[ 26 -29 -18  32  60 -20]  D
[ 27   5 -13  13  45   6]  H
[ 55 -16 -40  11  36 -18]  T
[100  13   8 -75 -80  36]  R
[  13   72   92 -106  -79   21]  U
[ 17 -28 -18  32  60   2]  Z
[ 21 -55 -10  22 102 -34]  N
[-5 34 -2 32 59  2]  Y
[ 55 -16 -40  11  36  20]  P
[ 34 -28 -18  31  60 -35]  L
rest: [-28 -18  31]
[ 60 -35]
rest: [-2 32 59]
[2]
rest: [-28 -18  32  60]
[2]
rest: [-28 -18  32]
[60  2]
has: [-55 -10  22 103 -34]
no
has: [-28 -19  31  60]
no

[ 4 -1 -3 -6  3  4 -4  4] = nez
[ -15  -61   92  -89   42   80 -101  -11] = dosad
[ 4 -1 -9 -6  3  4 -4  4] = domo
[ 1  3  5  1  1  0  2 -1] = Niv
[  6 -13 -10  -8   2   2  -4   3] = Dez
[ 3  1  5  0  1 -3  1  0] = sopuv
[-2  5 10  4  2 -3  2  0] = tet
[-4 -3 -8 -5  2  3 -4  3] = pur
[  4  -3 -43 -36  60   3  -4   3] = lidob
[-53 -25 -43 -35  60  31 -17 -42] = rutem
rest: [5 1 1 0]
[ 2 -1]
rest: [-43 -35  60]
[ 31 -17 -42]
rest: [-89  42  80]
[-101  -11]

[-113   97   86   92 -102] : Basul
[-1 -2 -2 -1 -1] : bigu
[-106   92   82   87  -96] : Sede
[-16  -3  -2  -1  -1] : limum
[-1 -6 -2 -1 -1] : dor
[ 90 -93 -87 -70  84] : sav
[  1  -3   7 -64 -10] : Lonog
[ -7   0 -19 119  14] : ravod
has: [-2 -6]
no
has: [ 84 -70 -87]
no
rest: [-1 -2 -2 -1]
[-1]
has: [-113   97   86   92]
yes
has: [-1 -6 -2  0 -1]
no
has: [-1 -1]
yes

[ -19   -8  -11  -10   16   37    4    2  -44   -1  -35  -33    5    5
   20   16   -2  -29   17   13   42  -79  -38    4  -30   -4  -12  -79
   26   35  -18  -31  -64   45   -8    9   -4  -19 -102   57   35   42
  -38  -28   13  -10   -3  -15]  nuz
[  8 -11  14 -17 -14  43  48   3 -44 -31 -33 -39  25  -9  55 -47  -3  14
 -36  83 -27 -64  25 -68 -15 -11 -55 -12 -28  51  37 -66   9  35  -2  -2
  52 -64  27  26  89  57 -46 -15  29 -84   4 -11]  sozem
[ -26   29  -37  -10    9   23   76   -4   15   13    4  -18  -82   29
   42  -95   21   16  -12  -37   31    1  -55   -3   30  -22  -80  -82
  -16   27   -1 -104   29   41  -31  -40  -18  -20  -28   53   36   -8
  -31   -6   57  -45   36  -54]  gogit
[-19   2  -6  -5   5  23  58 -40  75  -4   3   3 -15  23  78 -71   6  36
 -10  23 -35 -25 -25 -49  35 -30 -88 -12 -44   8  44 -58  66   8 -20 -49
  29 -51  37  33  51  36 -40  -6  49 -42  59 -21]  rab
[-25   9 -15  -3   9  19  66 -37  75   3  11   9 -32  30  80 -83  10  40
  -7   0 -32 -10 -38 -42  47 -34 -93 -18 -47   1  39 -57  66   6 -25 -60
  21 -45  32  37  43  26 -38  -4  56 -35  68 -27]  veru
[  0  -8   6 -15  -7  40  43 -29  43 -23 -30 -35  11  -3  50 -39  -1   8
 -26  64 -12 -61  10 -51 -13 -12 -50 -26 -18  45  27 -63  -3  37  -6  -4
  40 -54   4  33  76  50 -44 -16  29 -68   6 -15]  lomu
[ -19   -6  -13  -10   16   37    4    7  -52    0  -37  -38   -2    4
   14   16   -1  -33   17   10   51  -79  -40    8  -32   -4   -9  -88
   31   39  -24  -37  -68   49   -8   13   -8  -16 -111   59   33   38
  -38  -28   13  -12   -8  -18]  Gib
[-16 -34  16  -3  16  34 -11 -33  15 -15 -30  -8  62   3  59  36 -16  -8
  22  61 -24 -96 -16 -40 -17 -15 -23 -12  -2  10  27  25 -32   9   1  -7
  40 -47 -42  40  41  84 -47 -27   8   0  27  14]  fek
rest: [  2 -44]
[  -1  -35  -33    5    5   20   16   -2  -29   17   13   42  -79  -38
    4  -30   -4  -12  -79   26   35  -18  -31  -64   45   -8    9   -4
  -19 -102   57   35   42  -38  -28   13  -10   -3  -15]
has: [-8  5]
no
has: [37  4]
yes
rest: [-57  66]
[  6 -25 -60  21 -45  32  37  43  26 -38  -4  56 -35  68 -27]

[-20  19  -1  -4  -4  -6  -8  23] : bizod
[ 37 -73 -30 -11   7  14   7  11] : soki
[-56  77  83  30  11 -30  14 -27] : kan
[ 44 -70 -75 -33 -11  31  -7  24] : bunu
[-52  71 101  31  19 -32  21 -31] : Nom
[-34  58 102  21   9 -21  14 -20] : Mim
[-52  72 101  31  19  29  -8  24] : nimi
[ 16 -36 -39 -10  -3   7 -15  18] : neki
[ 37 -73 -30 -11   7  69 -42  76] : Zod
[-59  74  90  34  10 -31  19 -39] : pime
[-59  74  90  34  10 -31  19  18] : Risa
has: [102  20]
no
rest: [-52  71 101  31  19]
[-32  21 -31]
has: [-52  72 101]
yes
has: [-1 -4 -4]
yes

[ 29 -19  -6   1  28  -7  -3  -7  10 -21   7 -16] -> nalig
[-33  15   7  17 -24  11 -18  -9   1  21 -28   1] -> mutul
[-34  22   9  -1 -31   5   2   6 -10  24  -9  18] -> gof
[ 9 -4  2  2 10 -6 -1 -3  6 -4  2 -4] -> Liru
[ 26 -17  -3   1  26 -12  -4  -9  11 -19   5 -15] -> lezaf
[ 19 -12  -2   0  19  -9  -2  -6   8 -14   4 -11] -> Teno
[ 8 -5  1  1  9 -9 -2 -5  5 -6  0 -5] -> Bozi
[-90  55  46  47 -57 -19  -2  -6   8 -13   4   9] -> Sos
[-48  29   7  17 -25  11 -19  -9   2  36 -35  10] -> rosu
[-7  4 -3 -1 -9 11  2  5 -6  4  0  5] -> vikog
[ 4 -1  1 -1  4 -4  2  0  1 -2  3  0] -> Taga
rest: [  7  17 -24  11]
[-18  -9   1  21 -28   1]
rest: [ -2  -6   8 -14   4]
[-11]

[ 16  20 121 -52 -24 -16  16 -38  26 -32  22 -40   8   2 -37 -39  52 112
 -80  67 -53  34   3 -72   4  56 -57  81 -23 -11 -25 -20  65 -14  26 -11
  31  68  -2 -11  18 -23  35  55  55 -21  26 -56  38] = sanir
[-33 -27 -19  17 -20 -24 -16  10 -13 -31  -8 -75 -51  31  40  -8 -32  85
 -53 -47   8  23 -42  -9 -48 -44  36   0  -8  58  72 -30 106  -9  77 -46
 -14  16   1   9   2  49 -41   4 -58 -89 -22  36 -12] = vak
[ 27   5 107 -84 -25   4  -2  16 -18  51  19   8  32   5   8  19  68   9
   5 -22 -46  -8  -9 -71 -30  75  26   7 -52 -32 -67  -2  99   1  59   1
  80 -25  -3  -4  -5 -26 -73 -69 -70  -2  34  33   7] = deg
[  3  -4 -15 -81  15  15  48 -38 -89 -12 -13 -20 -71 -21 -14 -21  65 107
 -82 -34  23  18 -44 -20 -49 -25  58 -10  43 -41 -66  -6  -5  92 -28 -39
  21  81 -39 -34  80  -3 -83 -27 -69 -49 -26 -31 -35] = vemi
[-59   2   4 -51 -20 -66  42  15  40 -23  36 -36   6  23   6  -6  22  -5
 -30  62 -10   8 -22 -38   8  73 -14  46   9  35  58  13  82 -16 -57   2
  71  45  77  20 -32  47 -57  47   3 -70 -20  -3  65] = fos
[-71  22   5  25 -24   9  35  47 -93 -39  45 -55 -38 -43 -30 -36 -53 -11
  16  61   7 -19   2   0 -55  16  14  -6  63 -22  11 -81 -14  54 -43 -54
  44 -17  39 -14  86 -17 -49  36 -14  -7  56  35  12] = deref
[-58  -3  65 -13 -36 -62  55  36 -53  51  13 -83  35   6 -15 -57  24  26
  -5  -6  71 -16 -46 -66  26  -6  48  32 -27  19 -15   4  29   7 -38   9
  46  -7  75 -57  28 -28 -46  39  18   6  41 -34  35] = leza
[-51  29  10  17  -5  26  -9  47 -18   9 -21  16 -64  48  50  13 -56  27
 -20   4  33  18  12  22 -40  -8  10   6  -1  35  25 -66 -14   9 -27 -50
 -24 -23 -20 -43  19  34 -31 -76  46  -6 -18  33  34] = Sil
[-36 -41  37  24  15 -15 -18  19 -16 -16  29 -29  17 -13  26  -1  21  -9
 -19  29   6 -22 -19  -2  23   1 -39   3 -38 -38 -41  34  19  -6  -4 -28
  70 -17  56  11 -32  30 -22  -2 -41 -60  20 -24  47] = nete
[  -9  -44   24  -30   -4   12   74   20  -64  -13   37  -28  -18  -40
   44  -25   29  -24   29   -2   35    4  -27   -1    0   26  -55   30
   16  -46   -8   45   60  -18   -3   13   54   -3   48   27   24  -24
   -7  -53  -26 -101   33   16   79] = fevo
has: [ -5 -26]
yes
has: [-43  19]
yes
rest: [-25  58 -10]
[ 43 -41 -66  -6  -5  92 -28 -39  21  81 -39 -34  80  -3 -83 -27 -69 -49
 -26 -31 -35]

[ 29 -24  29 -19 -18  20 -22] : Pupov
[ 31 -30  29 -24 -19  25 -25] : safir
[ 29 -24  29 -19  -3  38 -38] : pim
[-47  24 -41  17  39 -18  21] : gulet
[ 32 -89  39 -89   5  89 -92] : sugu
[-30 -24  30   9  24 -10  14] : leku
[ 26 -53  28 -19  -4  48 -48] : rom
rest: [ 24 -10]
[14]
rest: [-19  -3]
[ 38 -38]

[-39  17 -43 -15 -25   2 -28 -27 -36  25]  tuviv
[ 29   2  25  12  12   0 -17 -18 -27  60]  fif
[ -5  33 -12 -10  -8  16   5   0  -3 -58]  guto
[  21   91   22    0    5   57  -77  -99 -116  -38]  tefu
[ -6 -44 -10  -4 -12 -19 -46 -61 -78  -8]  mipa
[   8 -123   10   -1    5  -71  -62  -74  -95   76]  Ledur
[ 22  91  22  18  23 -25   9  13  11  30]  Tego
[-21  -2 -17 -11 -11  -6   5   0  -3 -59]  bip
[ 28 -56  24  12  11 -37 -54 -58 -71  48]  bemas
has: [-10  -8  16]
yes
rest: [21 91 22]
[   0    5   57  -77  -99 -116  -38]
rest: [ 9 13]
[11 30]
has: [ 11  13   9 -25  23]
no
has: [13  9]
no
has: [-28 -27 -36  25]
yes

[  0  -8   0  -1   2  -1  -1  -1   1 -54   1  -3] : Kiz
[  8 -51   3  -2   8  -2  -4  -8   1  45   4 -10] : regu
[-27 -14  -2   1 -19  -2   5  14  -5  38  -7   3] : pevum
[   8 -126    6    2    6    3   -1   -2    5   37    1   -4] : por
[-1 19  1  3 -1  3  3  4  2 35  0  5] : Lale
has: [-1  2 -1 -1]
yes
has: [14 -5 38]
yes
has: [ 3 -7 38 -5]
no
has: [  5  -2 -19]
no
has: [ 1 -4]
yes

[ -2  20  31 -21  16 -53] = Tigel
[  50 -102   15   97 -104   29] = pepav
[-1  0  1 -1 -1  0] = vavo
[ 47 -96  13  90 -99  28] = Piv
[ 6 -8 15 96  6 15] = bage
[-31  30 -65 -25  34  21] = fesir
[-39  78  -9 -82  59 -45] = ribel
[-28  29 -66 -23  34  24] = figap
[ 30 -77 103  65 -77 -87] = zedeb
[ -2   1   1  90 -98  28] = Led
[ 0  1  1 -3 -4  0] = Goz
rest: [15 97]
[-104   29]
rest: [103  65]
[-77 -87]

[ 12  19  36  87   8  -9  -3   7  17  19  46 -38   2  -5] = voni
[ 16   8 -30 -19  20  38 106  48 -39   3  -3 -15  33  12] = zep
[-86 -38  -8   1  20  38 106  47 -39 -50  30  14  76 -42] = mika
[ 97  20  35  21 -48 -18  56 -66  -6 121 -19 -49  21 -34] = meba
[ 49 -17  26  -6  34  33   0  53 -37  13  11  34 -18  -2] = Tev
has: [ 7 17]
yes
rest: [ 20  38 106  47 -39]
[-50  30  14  76 -42]
rest: [-86 -38  -8   1]
[ 20  38 106  47 -39 -50  30  14  76 -42]

[-32  -7  60  17 -16 -51] : sek
[ 46 -17  21 -34  -7  77] : kezu
[ 97  -2 -63  37 -37  26] : Meve
[ 81 -16  21  16 -16  42] : sofak
has: [ -7  60  17 -16 -51]
yes
has: [-63  37]
yes
rest: [-17  21]
[-34  -7  77]
has: [ -7  61  17 -16]
no
rest: [ 17 -16]
[-51]

